Below is a small trained network, with its code and all its weights. Each question gives an input and a class and asks what happens when units are switched off, that is, made to give their printed mean instead of their output.

import numpy as np


def w(rows, s, z=0):
    codes = np.array(rows[::2]) - 128.0
    scale = np.full(codes.shape[1], s)
    scale[-1] = z or s
    return codes * scale


def f(y):
    return y / 2 * (1 + np.tanh(0.7978845608 * (y + 0.044715 * y**3)))


def log_softmax(a):
    a = a - a.max(-1, keepdims=True)
    return a - np.log(np.exp(a).sum(-1, keepdims=True))


def net(x, mask):
    res = np.array(x, float).reshape(1, 2) / 4 @ E
    y = f(res @ A[0][:, :-1].T + A[0][:, -1])
    res = res + np.where(mask, y, B[0][:, -1]) @ B[0][:, :-1]
    return log_softmax(res[-1] @ U[:, :-1].T + U[:, -1])


A, B = {}, {}
E = w([
[254,223,121,24,151],'x0',
[133,109,219,104,123],'x1',
],0.014)
A[0] = w([
[108,104,248,137,109,100],'n1',
[106,120,23,156,111,106],'n2',
[110,118,55,140,127,94],'n3',
[49,88,123,164,115,135],'n4',
[78,99,140,169,120,72],'n5',
[101,114,127,133,117,248],'n6',
],0.018,0.014)
B[0] = w([
[24,127,122,85,210,207],'n1',
[66,96,198,65,207,187],'n2',
[33,176,63,131,151,160],'n3',
[177,194,81,115,77,249],'n4',
[131,147,89,30,55,201],'n5',
[234,4,236,229,200,213],'n6',
],0.026,0.021)
U = w([
[25,139,161,77,203,140],'0',
[203,176,101,33,44,133],'1',
[165,100,185,251,118,232],'2',
[95,167,136,171,90,1],'3',
],0.013,0.0071)

Each question gives the input, the list of numbers given to net, and the class t.
The units are the neurons (one row each of A and B). Each row of codes is followed by its name. A weight is (code - 128) times the scale printed after its matrix; where a second scale follows, it is the last column's (A, B and U).
mask holds one flag per neuron, in row order. A switched-off neuron (its flag False) gives its mean, the last column of its row in B, instead of its output. The means were averaged over made-up inputs and are rounded, as every weight is.
A unit's drop is (log p(t) with every unit on - log p(t) with that unit switched off) / (log p(t) with every unit on - log p(t) with every unit switched off).
The circuit of an input: a set's keep is (log p(t) with only the set's units on - log p(t) with every unit switched off) / (log p(t) with every unit on - log p(t) with every unit switched off). Starting from all 6 units, units are removed one at a time, each time the one whose removal leaves the highest keep (on an exact tie, the one counted first), for as long as the keep stays at least 0.8.
circuit, biggest first: the units of the circuit, biggest drop first
most important unit: the unit with the biggest drop
k most important neurons: the k neurons with the biggest drops, biggest first
drop when u is switched off: that unit's drop, to one decimal
input [1,-3], class 2: circuit, biggest first -> n1, n5
input [1,2], class 2: most important neuron -> n1
input [-1,3], class 2: circuit, biggest first -> n2, n5
input [-3,2], class 2: 2 most important neurons -> n6, n2
input [-6,5], class 1: 3 most important neurons -> n4, n5, n2
input [-7,-5], class 1: 3 most important neurons -> n4, n5, n1
input [6,-6], class 0: 2 most important neurons -> n4, n6
input [-2,3], class 2: 2 most important neurons -> n2, n6
input [-8,5], class 1: 2 most important neurons -> n4, n5
input [-4,3], class 1: 3 most important neurons -> n4, n5, n2
input [-5,2], class 1: 2 most important neurons -> n5, n4
input [-8,0], class 1: drop when n5 is switched off -> 0.5
input [-8,1], class 1: drop when n5 is switched off -> 0.5
input [1,-1], class 2: drop when n1 is switched off -> 0.1
input [-1,-2], class 2: most important unit -> n1
